Here is a tiny trained network, its code and every weight. The questions are about switching its units off for an input and a class, where a switched-off unit gives its printed mean instead of its output.

import numpy as np


def w(rows, s, z=0):
    codes = np.array(rows[::2]) - 128.0
    scale = np.full(codes.shape[1], s)
    scale[-1] = z or s
    return codes * scale


def f(y):
    return y / 2 * (1 + np.tanh(0.7978845608 * (y + 0.044715 * y**3)))


def log_softmax(a):
    a = a - a.max(-1, keepdims=True)
    return a - np.log(np.exp(a).sum(-1, keepdims=True))


def net(x, mask):
    res = np.array(x, float).reshape(1, 7) / 4 @ E
    y = f(res @ A[0][:, :-1].T + A[0][:, -1])
    res = res + np.where(mask, y, B[0][:, -1]) @ B[0][:, :-1]
    return log_softmax(res[-1] @ U[:, :-1].T + U[:, -1])


A, B = {}, {}
E = w([
[140,148,92,102,77,118,133,27],'x0',
[102,130,82,91,193,211,37,87],'x1',
[76,80,202,226,105,121,71,69],'x2',
[67,66,133,115,194,156,235,82],'x3',
[115,109,115,117,100,147,136,140],'x4',
[201,162,185,172,112,255,159,101],'x5',
[214,38,162,62,145,131,107,105],'x6',
],0.0092)
A[0] = w([
[68,56,201,220,126,139,129,53,96],'neuron 0',
[96,78,203,168,148,130,94,185,178],'neuron 1',
[196,161,65,90,167,133,181,205,107],'neuron 2',
[215,65,193,109,130,70,145,113,108],'neuron 3',
[102,59,151,40,87,197,77,151,162],'neuron 4',
[89,79,150,187,96,94,58,124,64],'neuron 5',
[72,96,114,138,181,181,90,227,188],'neuron 6',
[219,217,137,153,55,165,28,196,188],'neuron 7',
[81,80,131,126,170,166,197,151,163],'neuron 8',
[86,57,82,108,120,44,73,178,58],'neuron 9',
[109,124,180,138,73,105,73,111,146],'neuron 10',
[106,100,141,116,171,142,177,102,94],'neuron 11',
[66,194,97,149,91,99,129,145,119],'neuron 12',
[168,149,160,201,137,230,209,94,83],'neuron 13',
[105,100,79,124,137,68,117,129,39],'neuron 14',
[21,232,126,165,155,167,186,127,160],'neuron 15',
[124,122,94,82,73,130,196,167,142],'neuron 16',
[183,114,195,153,80,62,236,163,97],'neuron 17',
[168,199,104,80,182,136,175,139,27],'neuron 18',
[96,139,71,88,75,73,120,24,199],'neuron 19',
[185,184,150,141,109,225,145,133,39],'neuron 20',
[130,125,106,104,166,168,65,121,73],'neuron 21',
[188,43,172,63,173,97,117,89,179],'neuron 22',
[117,113,106,108,139,218,85,128,84],'neuron 23',
[160,120,144,151,67,85,164,175,51],'neuron 24',
[88,137,117,114,188,50,116,112,85],'neuron 25',
[130,115,189,198,124,160,101,108,88],'neuron 26',
[69,103,97,95,151,76,133,119,121],'neuron 27',
[159,120,146,162,176,126,100,254,234],'neuron 28',
[157,180,119,123,86,139,129,28,254],'neuron 29',
[97,144,65,117,237,181,81,93,74],'neuron 30',
[107,109,109,179,206,144,228,54,124],'neuron 31',
[146,111,160,145,130,90,215,112,74],'neuron 32',
[120,126,188,155,166,128,128,170,215],'neuron 33',
],0.0098,0.0064)
B[0] = w([
[75,176,84,35,121,163,180,135,200],'neuron 0',
[154,154,110,119,143,125,174,88,193],'neuron 1',
[77,169,106,48,95,182,162,101,199],'neuron 2',
[114,132,112,164,205,207,132,167,181],'neuron 3',
[113,146,115,198,142,152,140,156,171],'neuron 4',
[98,144,82,43,104,185,127,131,174],'neuron 5',
[172,129,128,166,140,118,184,44,198],'neuron 6',
[166,93,46,111,116,69,57,142,252],'neuron 7',
[184,109,35,118,121,52,103,106,180],'neuron 8',
[160,53,193,105,59,161,99,118,178],'neuron 9',
[147,193,64,86,90,143,140,118,174],'neuron 10',
[154,123,30,141,157,37,30,162,152],'neuron 11',
[140,103,123,157,163,199,140,213,166],'neuron 12',
[159,19,203,86,21,104,120,129,202],'neuron 13',
[118,77,218,92,66,152,112,138,143],'neuron 14',
[165,147,142,179,165,218,128,244,201],'neuron 15',
[89,125,85,123,143,175,128,88,171],'neuron 16',
[47,160,144,213,93,134,72,58,203],'neuron 17',
[62,168,154,32,103,186,155,108,161],'neuron 18',
[190,144,133,173,164,102,207,75,184],'neuron 19',
[109,2,199,86,43,152,118,128,178],'neuron 20',
[34,180,172,169,118,139,57,92,156],'neuron 21',
[132,140,101,161,180,237,145,244,198],'neuron 22',
[97,147,167,173,136,93,103,100,160],'neuron 23',
[67,161,161,179,132,85,18,69,160],'neuron 24',
[149,58,213,94,7,166,109,125,154],'neuron 25',
[92,117,147,62,121,144,136,141,173],'neuron 26',
[178,60,183,116,58,114,115,140,160],'neuron 27',
[192,151,113,156,148,92,221,72,223],'neuron 28',
[164,115,115,177,189,118,233,91,198],'neuron 29',
[57,155,160,220,121,116,87,55,179],'neuron 30',
[185,150,50,86,104,40,26,169,187],'neuron 31',
[81,121,127,196,149,112,61,87,158],'neuron 32',
[141,129,123,136,126,119,176,116,183],'neuron 33',
],0.008,0.015)
U = w([
[132,9,210,88,81,133,104,134,103],'0',
[156,107,31,104,127,66,38,149,130],'1',
[1,142,152,210,125,117,68,77,114],'2',
[43,164,92,3,119,165,176,116,106],'3',
[134,99,109,149,135,130,161,124,251],'4',
[132,106,120,189,157,202,138,234,102],'5',
[184,100,110,170,135,106,224,57,88],'6',
[148,129,181,104,198,50,133,164,118],'7',
],0.0098,0.018)

Each question gives the input, the list of numbers given to net, and the class t.
The units are the neurons (one row each of A and B). Each row of codes is followed by its name. A weight is (code - 128) times the scale printed after its matrix; where a second scale follows, it is the last column's (A, B and U).
mask holds one flag per neuron, in row order. A switched-off neuron (its flag False) gives its mean, the last column of its row in B, instead of its output. The means were averaged over made-up inputs and are rounded, as every weight is.
A unit's drop is (log p(t) with every unit on - log p(t) with that unit switched off) / (log p(t) with every unit on - log p(t) with every unit switched off).
The circuit of an input: a set's keep is (log p(t) with only the set's units on - log p(t) with every unit switched off) / (log p(t) with every unit on - log p(t) with every unit switched off). Starting from the 12 units with the biggest drops (on a tie, the unit counted first), units are removed one at a time, each time the one whose removal leaves the highest keep (on an exact tie, the one counted first), for as long as the keep stays at least 0.8.
units of the circuit, in order: the units of the circuit, biggest drop first
k most important neurons: the k neurons with the biggest drops, biggest first
drop of u: that unit's drop, to one decimal
input [-8,-7,-2,-2,2,6,-1], class 6: units of the circuit, in order : [neuron 28]
input [5,8,-5,-1,-4,0,7], class 2: 2 most important neurons : [neuron 30; neuron 21]
input [-5,1,4,-6,-2,-1,-7], class 5: 3 most important neurons : [neuron 12; neuron 15; neuron 31]
input [7,-5,-7,2,3,7,-6], class 0: units of the circuit, in order : [neuron 13; neuron 20]
input [-1,-8,-3,-7,-7,2,-2], class 2: 3 most important neurons : [neuron 17; neuron 24; neuron 31]
input [8,7,-2,4,-4,-2,-8], class 5: 2 most important neurons : [neuron 15; neuron 12]
input [7,1,-3,-2,0,-5,-6], class 6: 4 most important neurons : [neuron 19; neuron 22; neuron 29; neuron 3]
input [-8,8,8,8,5,-3,4], class 1: 3 most important neurons : [neuron 8; neuron 31; neuron 11]
input [-7,8,-4,-7,4,-4,5], class 2: 2 most important neurons : [neuron 21; neuron 30]
input [-4,7,-7,-6,-2,-7,6], class 0: units of the circuit, in order : [neuron 9; neuron 25]
input [0,-2,8,-3,2,-6,-8], class 3: units of the circuit, in order : [neuron 5; neuron 0]
input [-7,-5,7,3,2,6,-1], class 3: 2 most important neurons : [neuron 0; neuron 26]
input [3,7,-2,7,-6,-5,-8], class 5: 2 most important neurons : [neuron 15; neuron 7]
input [5,8,4,-5,4,-6,5], class 2: units of the circuit, in order : [neuron 21]
input [1,5,4,1,0,-6,-8], class 5: 3 most important neurons : [neuron 15; neuron 12; neuron 13]
input [-8,6,-5,7,2,8,-5], class 0: 2 most important neurons : [neuron 13; neuron 20]
input [-4,6,-5,-7,5,7,7], class 0: 2 most important neurons : [neuron 20; neuron 31]
input [0,0,-6,2,-2,7,-7], class 0: 3 most important neurons : [neuron 13; neuron 20; neuron 22]
input [-4,-8,5,-7,1,2,6], class 2: 2 most important neurons : [neuron 17; neuron 24]
input [-1,0,5,-1,-4,8,-5], class 0: units of the circuit, in order : [neuron 13]
input [8,1,3,-5,0,5,0], class 6: drop of neuron 19 : 0.2
input [-2,-8,3,3,5,7,1], class 2: drop of neuron 17 : 1.2
input [-6,-4,1,3,-1,-4,-6], class 5: drop of neuron 0 : 0.0
input [6,-6,5,8,-7,-2,6], class 1: drop of neuron 31 : 0.7
